Each name stands for a flat space through zero: a line, a plane or more. A row that begins with a name and a colon came from that space; any other row is followed by the name of the space it lies nearest, among the names in its block.
hcfg: [ -4  12   9 -60  -6  21   9 -24 -29  34   3  -3 -14 -17  19   0  -6 -20
  22  -4]
hcfg: [ -6 -35  15  13  -9   2  18   8  35  -1  52 -12  10 -19  26 -28  24 -16
  21 -35]
hcfg: [-11   6   7  10  32 -12  -5  22  13 -13  43 -21   0  11   0  -9   2 -15
 -25 -12]
jhrf: [ -8  34 -34  -9  35  17  19  15   7 -42  -1 -15 -34  -4  -7 -11 -58  -4
  -2 -10]
jhrf: [ 32  -9  14 -15  -8 -35 -30  -9 -36  84   8   8   0 -17  -6 -32  12   4
  19  28]
hcfg: [ 13   5 -11 -10 -17  -5 -21 -27 -17 -13 -46  23  -1   5   6  35 -23  21
  -2   0]
jhrf: [ -2 -14   4  17  19  -1 -29 -20   0   9   7   9  17   3  12  17  -7  -6
   3  -7]
rtmt: [ 18  -9 -23  41  -4 -50 -21 -13 -27   5 -23   9  19 -11   9 -12 -37  26
  50   1]
jhrf: [ 16 -20   4  28  15  -6   3   7  22   0  12 -10  20  -4   9 -18  10  32
  15 -27]
rtmt: [ 31  19 -10 -30  -6  -2  24  12 -21  25 -10  -6 -33  -3 -18  -9  -3  14
   7  41]
jhrf: [  1  14  -5  15 -18  -5 -28  10 -24   8 -42  13  23   7  24  41  19 -43
  11  -8]
dgbp: [  4  -9 -18 -35  17  16  26   1   1  12  21 -17 -35  -7 -10 -12 -16  15
  17  25]
jhrf: [ -4 -40  11  30 -20 -15 -22  -7  12  14   3   8  36  -6   1  -4  40   6
  11  -7]
hcfg: [ 27   8 -10   4  -9 -25  -9  11 -18  18  -5   4 -10  -5   1   1  -3 -10
  10  17]
hcfg: [-47 -16  25 -28  15  68  33  -4  36  13  45 -14  -5 -15  -9 -31  26 -31
  -9 -11]
jhrf: [  5  -3   9  17  14 -13   3   3 -15  20   5  -4   9  22 -14  12  14  13
  -3  41]
dgbp: [-50  10 -24 -22  -8  26  22 -23 -16 -45  -7 -16   2  -6 -13  35   5 -35
  18  20]
hcfg: [-49  -1 -13  -7  54  26  10  34  35 -17  55 -33 -21  -4 -11 -45 -25 -26
 -16 -24]
dgbp: [  7  -8 -11  31  26  -2  -7  -2   6  -8  15  -8  17  -8  29  12 -12 -16
  34 -26]
hcfg: [-21  -2 -11 -54 -24 -32 -33 -15 -26   2  21   1 -27 -12  -6   2 -13 -29
 -16  10]
rtmt: [-24   1  23 -19  52  71  -3  22  49  24  42  -7 -14  -7  18 -31  -3 -45
 -30 -54]
rtmt: [-28  -7  -4  -6 -39  -6  -1 -10  -9 -27 -19   3  12   4 -22  26  35  -9
 -11  23]
hcfg: [ -4 -12   7 -13 -27   9 -30 -32   6  11  -5  23   3 -23 -24  -2  21 -16
 -18  10]
rtmt: [-14  -4 -11 -10 -26 -15  -8 -17 -11 -30  -6   1   3   0  -8  31  11  -9
  -4  13]
hcfg: [ 23  18 -11  51  22 -20 -14  12  -5 -11 -29   1  22  12 -18   3  -6  25
  -3  10]
hcfg: [ -1   4 -25  33  33  -5   5  20  12 -32  19 -13  -8   8   9  14 -27 -17
  10   0]
rtmt: [-12  15  15  67  58  19  -8  23  34 -15  32 -13  34   5   3 -12   9 -35
 -16 -33]
jhrf: [ 21  20 -26  62  14 -67 -11  34 -37  -9 -26 -12  17  29 -25  14  -4  21
  10  52]
hcfg: [  6  14   3  -2  24  26   4  19  14  -1 -24   4  -9  20   0  -3 -18  26
 -25 -15]
dgbp: [ 37 -11  -8  23   5 -38 -26   5   3  -1  12  -4  10  -6  12   4   5  12
   9 -15]
dgbp: [  7 -19 -11   6 -25   6  13 -21  -4 -13 -40  11  11   6  -5  27   8  40
  20  19]
dgbp: [-15  18   0  20  61  61  20  25  23  17  15  -7 -10   3  18 -15 -30 -42
  10 -17]
jhrf: [-12   8   4  -8 -17  15  41  27  10 -12  -7  -7 -16  12 -27 -15  19  10
 -21  26]
dgbp: [ 11  -5  -6   1 -10 -14  -5   2   1   5 -24   6   0  -7  -5 -29 -16  41
   7 -14]
dgbp: [-20  20  -5  -3   8   4   6 -10 -14 -25  -8  -6   6   5  -1  16 -13 -10
   0  -1]
rtmt: [ 26  -8  -4  34   0  25   8  -9  27   0  -6  20  -1 -18  10  -3 -12  -8
  21  -8]
dgbp: [-32  -5 -15 -48  -4   6   8 -13 -15 -15  17 -14 -23   3 -14  23   0 -15
  -5  30]
rtmt: [-32   6 -12  14  36   5  -5  28  13 -19  22 -28   8   6 -24 -11  13 -19
 -17  -1]
dgbp: [  0 -16  10  -8 -34  -8  -4 -11  -5   7  -4   8   9   0  -6  16  38  -2
  -5  18]
rtmt: [-18 -11  23 -34 -38 -14   2 -16 -18   2 -13   7   7  19   0  15  23  25
 -20   8]
rtmt: [  4  -4   2   9  26   5 -29  -6  -2  51  10  10   2 -27  16 -46 -33 -20
  26 -27]
jhrf: [  7  10  20   4   5  -3   1  -8   4   3  15   0   6  -2 -13 -14   9   7
 -20   1]
jhrf: [  4  17   0 -15   7   5  -4  -6  -2   4   7  -1 -10 -15  -2 -16 -15 -11
  -3 -11]
rtmt: [ 22 -11  -5  -9 -52 -45 -26 -23 -28   2 -32  22   8  -6  14  21   2  18
  15   0]
rtmt: [-14 -50  -9  -2 -54  13  17 -54  21 -28   5  21  -6 -18 -55  20  36  17
  -2  70]
hcfg: [ 20   8  19   8   4   5 -17   3  14   1  -6  15   2  17  -4  18  14   6
 -43  -2]
rtmt: [ -7  11 -16 -34 -16 -16 -15 -18 -27 -15  -1  -2 -13  -7   5  28  -9 -25
   3   7]
dgbp: [-18   0   1  14  15  18  -7   7   6  12 -25  10  12  -1  18 -28 -31   7
  14 -39]
jhrf: [-12  34 -25  39  32 -11 -16  10   7 -48  -7  -2  -2  -1 -28 -13 -43 -11
 -22  -4]
dgbp: [ -3  15   8 -13   3 -32 -19 -18 -33  -1   4  -8  16   5  12  15  -3   0
   1  -9]
jhrf: [ -3   2  21  10  14  26  -5  -9  15   1   5   4  19   2  12  11  15 -13
 -11 -24]
dgbp: [  6 -20 -12   7  -3 -29 -37   8   7  -1   0   4   4  -4   9  -9  -8  12
  -1 -26]
[-24   9  20 -49 -14 -13   5 -26 -33   0  17  -3 -11  21  -5  32   7  -5
 -27  33] | dgbp
[  4  24   4 -19   2   4  24  -9 -17  -5   3 -10 -10   3 -16   8   4   3
  -5  28] | dgbp
[ -7 -23   6   6   9  -8 -23 -18   1  29  20  10   2  -5 -18 -19  -5   7
  -4  21] | jhrf
[ -2   7 -20  15  23  -8   0   9  -3 -17  11 -11  -6   1   6   7 -24 -13
  13   0] | hcfg
[-11  -7  -8 -53 -15   0  -8  -6 -25  44  -8   3 -25 -15  -8 -28 -13   3
  13  14] | rtmt
[ 15  -6  -2 -16 -22 -51 -12 -23 -39  15  12  -3   0  -5  -7   9   6  10
  15  35] | jhrf
[ -8   3  13 -19 -16 -21  -2 -17 -21   0  29 -10   7  -6   4  13  23 -25
   0   8] | dgbp
[ -5  -8  24   9   6   6 -59 -35  12  16  -2  48   0   5   7   6 -34 -13
 -46 -16] | jhrf
[ 24  18  15 -16  -1  27  16  27   1  44 -21   7 -15   0  14 -24   2  -2
   0 -11] | rtmt
[ 35  -4 -22   1 -53 -43 -34 -23 -33   2 -72  35   3  -5  -2  21 -16  39
  16  14] | hcfg
[ -5  13   1 -26 -12  22  17  14   5  -8  -2  -8 -15   5 -21  14  33 -18
 -26  22] | rtmt
[ 13  -6 -12   7  30  21 -10  26  18  20 -13   4 -16  10  -2  -9 -17  15
  -8  -2] | dgbp
[ 23  13 -13   1   9 -16  11  10   5 -12  -5  -4 -19  -5 -14 -32 -33  41
  -3  -4] | dgbp
[ 13   1  -1   4  22  -4  -6   4  -6  27  11 -12   8 -16  18 -24  -9  -1
  30 -25] | dgbp
[  7  25 -43  -6  -4 -52 -28  -2 -54 -11 -39   2 -15   7 -17  21 -43   7
  12  38] | hcfg
[ -7  13  -1 -23 -47  -5  -4   5  -8  -4 -22  13 -11 -15  -7 -10  10 -25
 -12  -4] | jhrf
[ -3 -14 -19 -32 -18 -31  -1 -21 -12 -46  29 -11 -25  16 -18  63  13   1
 -23  52] | dgbp
[-30   1 -20   5 -16  -1  14  -4  -2 -60  -7 -11   8   7  -2  41  10 -17
   4   6] | jhrf
[ 12  13   8  12  30  15  -1  26  17  19  11  -7  -3   0  -9 -27   4  -5
 -17  -8] | hcfg

Rows lie near named flat spaces through zero. A row that begins with a name and a colon came from that space; any other row is followed by the name of its block's space that it lies nearest.
tmfr: [-36   7  -6  23 -16 -11  37   3 -51   2   4 -26 -17  46 -26 -23 -11  19
 -12 -11]
tmfr: [-25  10 -16  24   5  -7  -9  39 -35  17  10  10  -5  13  27 -27  19 -21
  -3 -14]
hzls: [ -2  10 -15   5  -4   2  30  -5   3  -1  -5  -9   1  31 -34  17   3   2
 -20  13]
tmfr: [  0  -7   5  -9  -9  -3  15 -10   8  -4  -3 -17  -7  15 -18   4 -12   5
 -11   2]
pczn: [  7  -7 -14  -7  10   9  12   8  16   9  -6   8   6  20 -10   9   7 -24
 -20   9]
gjhs: [  3  -3   4  -9  -1   4  19 -16   0  -9 -11 -11   1   9 -21   9 -12  14
   2   7]
nfsb: [ 13 -10 -12  -2  12   3  14  -3  -2 -10   7   3   3   8 -12  -5   0 -17
 -18  24]
gjhs: [ -1 -28  -8   4  -7 -18   1  12  -1  -6   1 -22 -16  18   6 -39  -3 -32
 -22  -6]
gpmc: [  9  26 -63  12  34  23  58  10 -24 -12 -31   5  23  44 -35  36  26 -23
  -3  48]
gjhs: [ 12 -23  11   2  11 -12 -56  20  -2  -8  14  17  -2 -53  64 -46   7 -30
  18 -11]
nfsb: [-21  22   2  -3   7   3   8  35 -10  12 -28   9   4  19   5   9  12  -1
   7 -15]
gpmc: [ 13 -14 -14  22  -7 -13  -9 -20 -10 -26   0 -20  -2 -18   3 -25   1   1
  17   1]
gjhs: [ -1  -6  11  -5  -1 -13 -15  17  -2 -13 -13  -8  -7 -14  23 -21  -1  -9
  11  -9]
nfsb: [-31  28  14   8  -2  -7  27  25 -35  -9 -36  -6   1  26 -18  -4   0  29
  13 -16]
gjhs: [ 10 -19 -34 -29  14   3  21  17   9   5   5 -19 -18  30  16   8  -1 -62
 -32  37]
tmfr: [-16   5  36   5 -17  -6  -8   3  12  11  -6   8   3   3 -17  -7  -5  32
  -4 -36]
gpmc: [ 13  10 -14  -2 -13 -23   2 -11 -11 -38  23 -38 -25 -17  13   3  -8  -7
  -3  43]
gpmc: [  4  18  33 -26   1   6   8   2  31 -10 -44   6  15  -6 -22  34  -5  30
  16  -8]
nfsb: [ -1 -13   8   8  -1  -4 -44   5  -1  10   9  10  -1 -35  44 -23   5  -6
  24 -26]
pczn: [  6   5  -5   4   8   6  22  18  31   1 -41  15  23  33 -40  12  20  -9
 -20  -8]
hzls: [-14  16  29   0   6  16  10  -7 -14  13   4  30  16   1 -25  10  -8  42
   3 -10]
gpmc: [ 23 -37   6   3  -3   5 -35 -26  35   4  -5   5  10 -30  12 -16  -1  -4
  18 -27]
nfsb: [ -8   1   3  34 -15 -15 -22   0 -11  -4   5  -2   1 -13   5 -29   9  15
  12 -28]
hzls: [ -8  11  13   4 -21   3  -4  -8  32  28  17  10   2  13 -25  23   3  19
 -25 -19]
pczn: [ -5  -3  17   1   1  -8   0   5 -17 -14  -7  -2  -2  -6   1 -22  -8  11
   7  -6]
hzls: [  7   5  77  -4 -34   4 -66 -45  62  31  51  43  12 -67  -6  20 -15  72
   2 -46]
tmfr: [ 19 -11 -37  -1  22   3   3  18   3  -7   1   5   3   6  16  -6  18 -54
 -16  31]
pczn: [ 11  -1 -42  -2   9  -6  -2  20  -1  -6   6 -16 -12   4  32   3  16 -52
  -7  30]
gpmc: [-25  25  11 -18  11   0  19  41 -27  10   0  11  -8  22   8   7  -1  -6
 -15  12]
pczn: [  2 -21   6 -12   2  -5 -29   4  -8   6  29   0 -16 -25  46 -24 -10 -22
   2   2]
tmfr: [-10  16  22 -11  -8  -1  -9  -8 -14   2  24   0 -11 -21  14  12 -15  27
  11   5]
gjhs: [ 12 -16 -30  -1  21   1  -6  20  -8  -3   4   4  -2  -1  31 -18  13 -51
  -6  20]
tmfr: [ 28   7   7  12  12  15  17 -32  22 -16   0  34  35  -7 -60  19   6  29
 -14  20]
pczn: [  2 -26   7  -4   9   7  -1   8  16  11 -21  13  11  13  -8 -19   1 -14
  -7 -23]
hzls: [ 27   7   9  -4   4   4 -23 -10  38 -11  -4  20  18 -36   0  20  11   6
   9   7]
nfsb: [ -9  45   7   1   1  -2  13  11 -15 -17 -18   2   6  -6  -9  30   7  31
  19  13]
nfsb: [ 21 -17 -14   5 -11  -2  -8 -28  28  -2  20 -10  -2  -7  -8   5   0  -9
 -13   9]
hzls: [ -5  13  21  -7  23  16  17  -5 -36 -13 -17  23  18 -11 -12   3 -11  35
  27   8]
gjhs: [  1 -33  -4  23  -8  -5   5 -26 -15  -9  -6 -18   0   8 -17 -40 -11   9
   8 -22]
nfsb: [ -8  17   0  -8  13   4  28  17 -18  -8 -18   4   4  20 -15  10   1   3
  -4  16]
gpmc: [ 17 -29  -5  18  18  10 -39  -5   4   6  -2  30  22 -35  27 -32  14 -15
  26 -24]
gjhs: [-13 -35   9  24 -28 -14  -8 -24  -5   8   7 -26 -13  12 -11 -44 -16  15
  -2 -45]
gjhs: [  2  -3 -23  -2   6  10  49 -17 -11 -12 -26 -22   3  39 -41  15  -8   4
  -3  18]
gpmc: [ -7 -19 -38  31 -20 -16  38 -23 -28 -19  -6 -55 -18  45 -33 -27  -8  -4
 -10   2]
gjhs: [ 14 -44 -27  24   8  -4   3 -12 -14  -9  12  -6   1  11  -5 -51   1 -33
 -16   2]
pczn: [ -8  -2  11   1  -7   5   5 -23 -15   1   4  -7  -2  -4  -8   1 -16  29
  15  -8]
pczn: [  9 -24  -1 -42  20  17  16   2   9  17  18   9  -8  16   6   9 -17 -36
 -32  29]
pczn: [ -2 -10  -4  10   0  -1  -3   0  -5   0  -7  -2   2   2   1 -16   2  -3
   6 -12]
tmfr: [-10  -1  -6  -5   4 -10 -17  39  -7  11  12   3 -14   2  40 -17  10 -37
 -13  -1]
nfsb: [  6  -8  -1  15  -1 -10  35 -22 -27 -35   2 -18  -1  16 -43 -24 -15  16
 -15  22]
nfsb: [  8 -18  14  -2 -23  -2 -27 -38  24  10  29 -12 -11 -25   8   2 -16  18
   5 -15]
gpmc: [ 37 -17 -26   3  -1  10 -21 -40  41   0  20   1   9 -27   3  22   8 -14
   3  17]
hzls: [  1  -7 -38   6   5  -8  25  13 -15 -13 -12 -28 -11  31   0 -10   7 -37
 -12  20]
pczn: [ -3   9 -30  14   7   3  47  -4 -25 -20 -32 -21   6  37 -36   6   4   3
   3  17]
tmfr: [ 17  -8  -2 -10   8   1 -25  23  43  13   1  23   8  -9  18   4  19 -38
 -20  -1]
gpmc: [-36  30 -20   1  18  16  58  39 -40  24 -17  14   5  70 -32  17  10  -6
 -26  10]
hzls: [ -7  16   5 -27  32  22  21  26 -17   6 -27  25  14   9   5  22   1  -4
  11  15]
hzls: [ -7  17  30  16 -10   8  -1 -26  -1   5   6  22  18 -11 -36  10  -5  58
   9 -20]
hzls: [ -7  26   6 -13  35  28  35  19 -22   5 -23  42  27  18 -27  26   5  13
   0  19]
tmfr: [ -3  -4  10  11 -18   7  17 -39  10  -1 -27 -16  10  13 -45  12 -13  47
  19 -28]
[ 21 -10 -51 -39  24   1  12  34  12  -8  -4 -24 -21  15  46  20  10 -88
 -19  58] | pczn
[-21  11  14  16   1  -7  -6  11 -43  -8  -8   3   0 -11  14 -26  -2  24
  28 -19] | tmfr
[-18  -3 -24   8   0 -13  23  32 -28   4  13 -15 -19  43   2 -25   5 -37
 -37  12] | tmfr
[ -6  25  11 -14  -3 -16  -5  18 -18 -15  26  -7 -20 -17  25   6  -5  -2
  -8  30] | gpmc
[  1   9 -24  14   2   1  40  -6 -11 -12  -7 -10   4  35 -42   8   5   0
 -20  21] | hzls
[ 28 -21 -39  11  33   2  22   8 -12 -36 -33   0  18   9  -9 -26  16 -43
   1  31] | tmfr
[-20  -7 -35  27   2  -7  15  14 -52  10  32 -10 -17  31   9 -35   5 -28
 -21   9] | gpmc
[-15   9   2  32  25  -1   7  30 -53 -20 -47  21  25   1  -2 -43  16  13
  36 -23] | gpmc
[ 12 -27 -11 -18   8  -2 -37  19  19  19  28   7 -14 -19  57 -15   5 -57
 -13   6] | pczn
[-14  -6   3   0  -6   2  17   4   2  19   3   1  -3  32 -22  -4  -4   0
 -25 -12] | nfsb
[-14   8 -25  18  12   0 -19  28 -35  11   7   9  -3  -8  46 -16  19 -24
  20  -5] | tmfr
[ 10  12 -18 -21  13   0  14  17   1  -4  25   2 -11   8   9  20   4 -36
 -33  51] | pczn
[  8 -47  -5  -2  -7   6  -7 -21  28  16 -12 -13  -1  12  -4 -19  -9 -16
  -2 -31] | gpmc
[  9 -13 -30   4   4   8   1  13  34  27   8  12   5  27  -6   7  21 -45
 -37   1] | nfsb
[-20  28  -7   6  15   5  25  29 -35   2  -9  15   6  24  -9   6  10   2
  -5  11] | gpmc
[ -3  -9 -37   9   4   4   7  -4 -21   1 -13 -23  -6  10  18  -2   4 -18
  23   1] | tmfr
[-20 -10 -39  37  11  -9  25  25 -61  -7  -8 -14  -5  39   1 -51  12 -28
  -4  -3] | hzls
[ -6  24  48 -17 -20   1 -21 -16  28   5  -7   5   3 -31  -3  34 -13  55
  25 -24] | pczn
[ -1  24   2   4  13   0  13  10 -23 -17   3  15   8  -4 -10   5   5  10
  -2  24] | nfsb
[  8 -17  12 -20  10   3 -69  17  11  38  79  41 -15 -55  82 -14   2 -44
 -16   8] | gpmc
[ 10 -31 -17  -5  14  -2 -21  22   6  13  21  10  -8  -2  38 -30   8 -58
 -22   6] | pczn
[ -9  17  27   4  -4  10  36 -17   2  -6 -36   7  21  23 -65  18  -9  56
   3 -17] | pczn
[  9 -46 -37  -2   1   0  10  -7   7  17  31 -18 -19  32   5 -25  -5 -58
 -43  14] | gjhs
[-30  10 -23  22  20 -10  23  46 -80  -7   4   0 -11  29  20 -46   9 -26
  -6  12] | gpmc

Each name stands for a flat space through zero: a line, a plane or more. A row that begins with a name and a colon came from that space; any other row is followed by the name of the space it lies nearest, among the names in its block.
jr_mh: [-12  -8  -4   4   8   2 -16  18  16 -22 -17  31  13 -19  23  -5 -14  13
  16 -21]
bz_mn: [  9  13  -6   4  -6   6  -8  10 -10  -4  -3   7  29   0   7  -8  -4  13
  -7   5]
bz_mn: [-27  13  12 -21 -11 -16 -25 -23 -10  -1  16 -21 -40   6  -5  -4  27   0
  -8  21]
jr_mh: [-27  -9 -17  -1 -24   1 -10   5  21 -11  10  17 -16 -26   8   6  23  13
   6 -25]
hm_sg: [ 18   6  17   1  -3 -10 -31 -11  -2  11 -25 -22   8  -2  10  11 -13  -3
  20   3]
rh_pb: [-15  -3  29 -21  22  -9 -14 -25  -2 -16  11   3 -18   2  -4   4  21 -14
   7  21]
hm_sg: [ 27   2 -24  26 -23  18  25  11 -11  29 -18 -26  15  38   7  39   4  22
  19  12]
hm_sg: [ 20   5  23   3  -5   5   6 -26  -3  12  12   4  24 -16 -23 -20  20 -11
 -33  11]
rh_pb: [ -9 -14   7  -1  30  -5   2   2  -4 -16 -20  10  -9  22   7   0  -5  -5
  24   4]
bz_mn: [-13  -6 -17  -6 -10  -8  17   9  15  -3  27   2 -40  -8 -21 -13   7 -22
  -3 -32]
jr_mh: [-22 -40  47  32  23  -8 -51 -16 -16  -1  17   3  14  -1  10  23  28  -7
 -12  20]
rh_pb: [-18 -12  50  24   5   0 -37  -6  15   0  14  17 -20  -7  22  17  13  17
  -6  17]
rh_pb: [ 13  27 -39 -26 -26  -6   0   7 -11   8  11 -32  14 -17 -13  -6 -17  -9
  -9 -15]
hm_sg: [ 15   9  12  14  -4  15   5  -6 -10  18  -8  -9  19  18  11  20   2  25
  -8  35]
mj_fz: [ 21  -1   8   0  16   1  -7   3  -2   3 -18 -12  18   9  13  26 -23  -4
  28   7]
bz_mn: [  3 -39  48  -3  35  15  40 -46  30 -11  21  43   3 -21 -28  12  50 -31
  -4  10]
jr_mh: [  6  37 -20  -9   5  19  29  43   3 -10  -6   5 -19  42  32  21 -41  41
  26  24]
mj_fz: [-13  16 -51 -35  21   7  23  26 -18 -17 -19  -5  26   4  17  -1 -49  19
  -1  10]
hm_sg: [ -1   0  13  -7  12 -12 -21  -3   4   1   2   1  13 -39  -3 -27 -33 -15
 -28 -13]
jr_mh: [ -3 -29  35  12  20   2  -7 -32  -6   0   9  10  20  -5 -11  10  38 -15
 -13  19]
hm_sg: [-17 -12 -19 -14  16  -1  -7   3   5 -26 -40  23  25 -16  19  -6  -9  10
  24 -14]
mj_fz: [  4 -20  41  -1  22  -9 -24 -41 -14  -9   1   7  25  -5 -18  -8  40 -30
  -4  15]
bz_mn: [  5  42 -21 -56  21 -25 -17  13 -34  -8  16 -50  -3   3  -8 -17 -63 -28
 -10  13]
bz_mn: [ 29  -9 -16  17   7  19  35  28  20  -7   0  42  44 -25  -8 -21 -24  -8
  -8 -38]
mj_fz: [-24  -7 -16 -15 -11  -6   8   1  30 -29  -2  37 -29 -22  -7 -27  25  -7
  19 -42]
bz_mn: [-48 -28  11  -3 -16 -15 -18 -23  30 -12  27  23 -47 -43 -15 -18  50 -15
 -14 -33]
hm_sg: [ -5  -9   4 -19  17 -13 -20  -8  10 -16 -12  11  16 -39  -1 -18 -18 -20
   3 -23]
rh_pb: [  2 -16 -19  -1  -2   2  31 -17  -6   1 -13   6  14   0 -27 -21  28 -17
  -6 -14]
mj_fz: [-20 -41  -5 -22  38  -5   4 -26   2 -39 -25  40  39 -30 -13 -19  29 -29
  14 -21]
hm_sg: [ 11   2  63   2   3 -14 -13 -41  -1  22  35 -28 -47  14 -26   9  30 -31
 -12  30]
bz_mn: [  5  13 -49  22 -29   4  52  52  20   5  -5  18 -45  23  -9 -43 -27   9
   3 -53]
jr_mh: [ 25  14   2   7   0 -10  -7   7 -17  22  -7 -36  -1  18  -4  -3 -35 -11
  -2   4]
bz_mn: [  8  13  -9   3 -26  -1  13   4   4  17  18 -19 -30  11 -12   3   7  -3
  -1  -6]
mj_fz: [-19 -37 -50  14 -14   7  40   9  12   4   0  15   7 -23 -20 -11  15  -9
 -16 -47]
hm_sg: [-16 -29  -5  -4  18  -8  23  -3   9   2  14 -10 -38   6 -15  18   1 -27
   9 -12]
mj_fz: [-45 -40   5   7  -6 -17  -4 -13  15   7  44  -8 -63 -19 -23   6  33 -29
 -20 -24]
mj_fz: [-12  10  -8 -11   9  -7   1  17  -2  -4   6  -9 -25   9   7  -3 -29   2
   0   2]
mj_fz: [ 13  23 -55 -19   3   5  28  39  -9  -5 -23 -14  13  16  11  -1 -57  10
  20 -12]
mj_fz: [ 12   7 -44  -6 -32 -12  22  31  29  -2   0  -8 -54   6 -13  -6 -10 -23
  50 -67]
rh_pb: [ 40  27  23  -2  14  24  47  12  13   9  26   9  -3  18  -3  15 -26   4
  -6  28]
rh_pb: [-16 -17  -2  46 -24  21  15  12  19   9  -1  44   8 -14   8 -19  22  38
 -36 -13]
jr_mh: [ 55  21 -20  18 -17  -5  17  22 -14  25 -26 -32   6  37 -14 -15 -33 -17
  24 -22]
jr_mh: [-10  -2   8 -22  20  -7  -2  -8   5 -30   7  28   2 -15 -11 -29  10 -19
   1 -11]
jr_mh: [ 23   7  10  -6  32   4  22   7  -9 -28  -8  30  16  31 -10 -25   1 -17
  22   3]
rh_pb: [  6  36 -43  11 -49   9 -28  44  -4  13  -9 -19  21  -6  39  17 -34  51
   3  -8]
bz_mn: [  4  -7 -11  -1  24   9  38  19  12 -22  -2  43  12  -4 -10 -33 -15  -9
  -5 -22]
rh_pb: [ 14  -8  36  13   1  -1 -18 -21  -1   8  12  -3   6   0  -7  12  25 -13
   0  12]
hm_sg: [ -4  24  24  -5  -2 -11 -40  12  -1  -5  16 -10 -27   8  20   8 -17   9
   9  15]
rh_pb: [ -6  -3   6   0  -3   1   0  -9   1  -3  10  10   2  -8  -8 -10  18  -2
 -13   1]
rh_pb: [-54 -17  35 -10  35 -27 -62   2   2 -33   8  15 -39 -11  24  -7  -8  -5
   7   2]
mj_fz: [ 27  -7  24  52 -13   4  -2  11  -5  48  14 -32 -10  21   0  24 -18   2
 -20  10]
bz_mn: [-16  -9  16  17 -38   4  -7 -20  29   5  21  28 -22 -33 -12 -16  55   8
 -22 -20]
jr_mh: [-23 -25  10  24  12 -12 -62  15  -2  -3 -24   6  28 -33  35  -1 -35  14
  -9 -15]
jr_mh: [ -1  11 -30  22 -19  25  17  30   4  24 -33 -11  12  14  44  40 -39  65
   2  20]
hm_sg: [-10 -13  -7   4  -2 -10  13   0   3   6  14  -6 -30   1 -21 -15   5 -21
 -11 -19]
[ 12  36  17   5 -23  -3 -38  11  -8   1   3 -13 -11  23  21   7   0  23
  16  19] | hm_sg
[-21  11   4 -23  -7 -15 -36 -12 -11  -9  19 -13  -7 -18  -2 -10  11  -6
 -15   6] | bz_mn
[-23 -21   5   3  12  -6 -13  -8  -2  -6 -13  -1 -13   9  11  16  12   3
  16   5] | bz_mn
[-29  -3   0 -20  12 -18 -29  -6  -7 -17   5   6   3 -31  -4 -35  -8 -12
 -25 -10] | jr_mh
[  6   2  15   1  37  13  11   2 -15  -5 -22  11  33  17  17   1 -29  18
 -10  38] | jr_mh
[-25   5 -15 -32   6   0  -1   8  13 -52  19  49  -1 -18  -1 -24  28  -4
  16 -21] | hm_sg
[ 29   1  -4  12 -12   4  12   4  -2  27  12 -28   6   5 -10  24 -11 -12
   0  -3] | hm_sg
[ 23 -13   3  41  -1  -3 -20  30   1  21 -21 -16  10  11  21  20 -42   2
  20 -20] | rh_pb
[ 31 -16  19  52 -38  -3  -1  -8  -1  54  31 -41 -21  14 -27  25  26 -22
 -14 -11] | mj_fz
[  9   2  27  -2  -2   0 -25 -29  -9  16  -2 -25  14  -1   7  33  15   5
   1  34] | bz_mn
[ 22  34 -16  -9 -18   8   6   8 -11   2  -8  -6  19  12   4  -7  -7  18
   2  11] | mj_fz
[-22  -3  25  -6  -9   0 -22 -28  10 -15  19  31   4 -33  -7 -22  47   4
 -26   4] | bz_mn
[  6 -14  34  40 -22  19 -12 -18  10  34  12  -3  15 -12  13  42  27  28
 -24  27] | mj_fz
[-26 -29 -20 -22  12  -1   5 -12  15 -21  -6  13   5 -28   0  18  17 -11
  20 -19] | mj_fz
[ -6 -18   1 -15  16  -6  -4 -26 -15 -11   1  -1  25  -9 -18  -3  27 -25
  -2   4] | mj_fz
[  5  -6  -8   9 -27  11   6 -18  -3  15   9  -5  23 -12 -11  14  38   6
 -16   4] | mj_fz
[-24 -10 -30  14 -15  -9 -29  27  -5  -8 -11   1   1  -5  19  -4  -7  13
   9 -29] | bz_mn
[-31 -10  35  -2   3   4 -24 -27  10  -5  18  15  -8 -22  12  17  33  18
 -20  29] | mj_fz
[  8  13 -15  -3   5   4  10  25   0  -1  -6  -3  -1  11  12   4 -36   9
  10  -2] | rh_pb
[-25   2  24 -22   8 -28 -39 -16   8 -27   4  13 -39 -15  -7 -37  16 -24
  10 -18] | hm_sg
[  8  28 -37   6 -43  -9 -16  36   3  16   4 -20  -8 -17   3 -25 -38   9
 -13 -39] | bz_mn
[ 38  63 -48 -21 -46  32  49  27   3  18  19 -14  23  -1   1   9 -25  38
 -19  14] | rh_pb
[ -4  -1 -58  19  -3  -3 -19  61 -26  -9 -29 -12  27  28  32   7 -46  21
  28 -25] | bz_mn
